Below are the code and all the weights of a small trained network. Each question names an input and a class and asks about switching units off, where a switched-off unit gives its printed mean instead of its output.

import numpy as np


def w(rows, s, z=0):
    codes = np.array(rows[::2]) - 128.0
    scale = np.full(codes.shape[1], s)
    scale[-1] = z or s
    return codes * scale


def f(y):
    return y / 2 * (1 + np.tanh(0.7978845608 * (y + 0.044715 * y**3)))


def log_softmax(a):
    a = a - a.max(-1, keepdims=True)
    return a - np.log(np.exp(a).sum(-1, keepdims=True))


def net(x, mask):
    res = np.array(x, float).reshape(1, 5) / 4 @ E
    y = f(res @ A[0][:, :-1].T + A[0][:, -1])
    res = res + np.where(mask, y, B[0][:, -1]) @ B[0][:, :-1]
    return log_softmax(res[-1] @ U[:, :-1].T + U[:, -1])


A, B = {}, {}
E = w([
[50,183,147,137,71],'x0',
[118,125,113,139,137],'x1',
[101,116,54,3,123],'x2',
[141,131,139,120,115],'x3',
[86,34,138,147,113],'x4',
],0.014)
A[0] = w([
[96,154,140,182,124,118],'N0',
[181,115,69,39,176,99],'N1',
[238,74,122,155,176,199],'N2',
[60,142,99,64,68,105],'N3',
[146,63,205,198,157,132],'N4',
[172,162,163,161,162,153],'N5',
[143,53,101,57,166,143],'N6',
[202,101,151,191,167,165],'N7',
[24,129,146,163,64,160],'N8',
[90,139,100,101,76,119],'N9',
[178,132,162,189,173,183],'N10',
[141,67,104,70,169,128],'N11',
[11,168,88,42,41,84],'N12',
[63,176,176,185,67,135],'N13',
[129,73,156,62,109,145],'N14',
[166,69,109,153,122,169],'N15',
[132,192,136,189,147,139],'N16',
[115,216,114,119,124,172],'N17',
[148,183,112,74,181,123],'N18',
[213,159,91,53,212,184],'N19',
[99,85,150,163,66,163],'N20',
[186,252,79,132,153,253],'N21',
[44,188,197,191,86,156],'N22',
],0.012,0.0079)
B[0] = w([
[134,140,138,156,116,160],'N0',
[149,127,100,120,108,230],'N1',
[108,121,123,76,182,234],'N2',
[115,122,156,98,187,208],'N3',
[143,95,159,116,140,216],'N4',
[81,166,170,128,147,178],'N5',
[110,111,44,111,88,222],'N6',
[148,135,180,105,172,210],'N7',
[157,94,159,156,124,204],'N8',
[115,127,156,119,183,172],'N9',
[99,149,207,107,138,204],'N10',
[121,120,87,108,93,203],'N11',
[125,121,196,82,181,248],'N12',
[146,128,126,177,104,200],'N13',
[88,121,81,115,136,179],'N14',
[71,94,135,123,166,180],'N15',
[115,144,145,143,109,177],'N16',
[112,191,157,119,120,192],'N17',
[168,145,123,136,131,190],'N18',
[144,164,100,90,129,250],'N19',
[164,46,140,130,103,178],'N20',
[152,251,113,157,120,249],'N21',
[145,129,141,189,84,216],'N22',
],0.013,0.015)
U = w([
[121,199,187,114,180,255],'0',
[101,62,202,89,140,219],'1',
[207,176,98,103,76,49],'2',
[79,83,100,107,77,38],'3',
[104,192,172,157,9,124],'4',
[172,75,167,166,46,31],'5',
],0.013,0.0015)

Each question gives the input, the list of numbers given to net, and the class t.
The units are the neurons (one row each of A and B). Each row of codes is followed by its name. A weight is (code - 128) times the scale printed after its matrix; where a second scale follows, it is the last column's (A, B and U).
mask holds one flag per neuron, in row order. A switched-off neuron (its flag False) gives its mean, the last column of its row in B, instead of its output. The means were averaged over made-up inputs and are rounded, as every weight is.
A unit's drop is (log p(t) with every unit on - log p(t) with that unit switched off) / (log p(t) with every unit on - log p(t) with every unit switched off).
The circuit of an input: a set's keep is (log p(t) with only the set's units on - log p(t) with every unit switched off) / (log p(t) with every unit on - log p(t) with every unit switched off). Starting from the 12 units with the biggest drops (on a tie, the unit counted first), units are removed one at a time, each time the one whose removal leaves the highest keep (on an exact tie, the one counted first), for as long as the keep stays at least 0.8.
units of the circuit, in order: the units of the circuit, biggest drop first
top k neurons: the k neurons with the biggest drops, biggest first
drop of u: that unit's drop, to one decimal
input [6,-4,6,1,1], class 1: units of the circuit, in order -> N21
input [1,-6,-5,-6,0], class 4: units of the circuit, in order -> N12; N22
input [3,-3,0,-5,-1], class 4: units of the circuit, in order -> N2; N7
input [0,1,8,2,8], class 3: top 2 neurons -> N6; N11
input [7,6,0,4,-4], class 4: top 4 neurons -> N22; N2; N13; N7
input [-8,-3,2,7,1], class 3: top 2 neurons -> N21; N15
input [-8,1,6,4,0], class 2: top 2 neurons -> N19; N1
input [0,3,-8,8,6], class 1: top 2 neurons -> N10; N7
input [3,3,8,0,2], class 1: top 2 neurons -> N12; N21
input [3,3,-3,6,5], class 5: drop of N12 -> 0.0
input [-4,-3,0,-5,2], class 1: drop of N21 -> 0.5
input [-2,-4,-7,-4,3], class 1: drop of N21 -> 0.1
input [-1,5,8,7,2], class 3: top 2 neurons -> N6; N21
input [2,-6,-7,6,8], class 5: top neuron -> N22
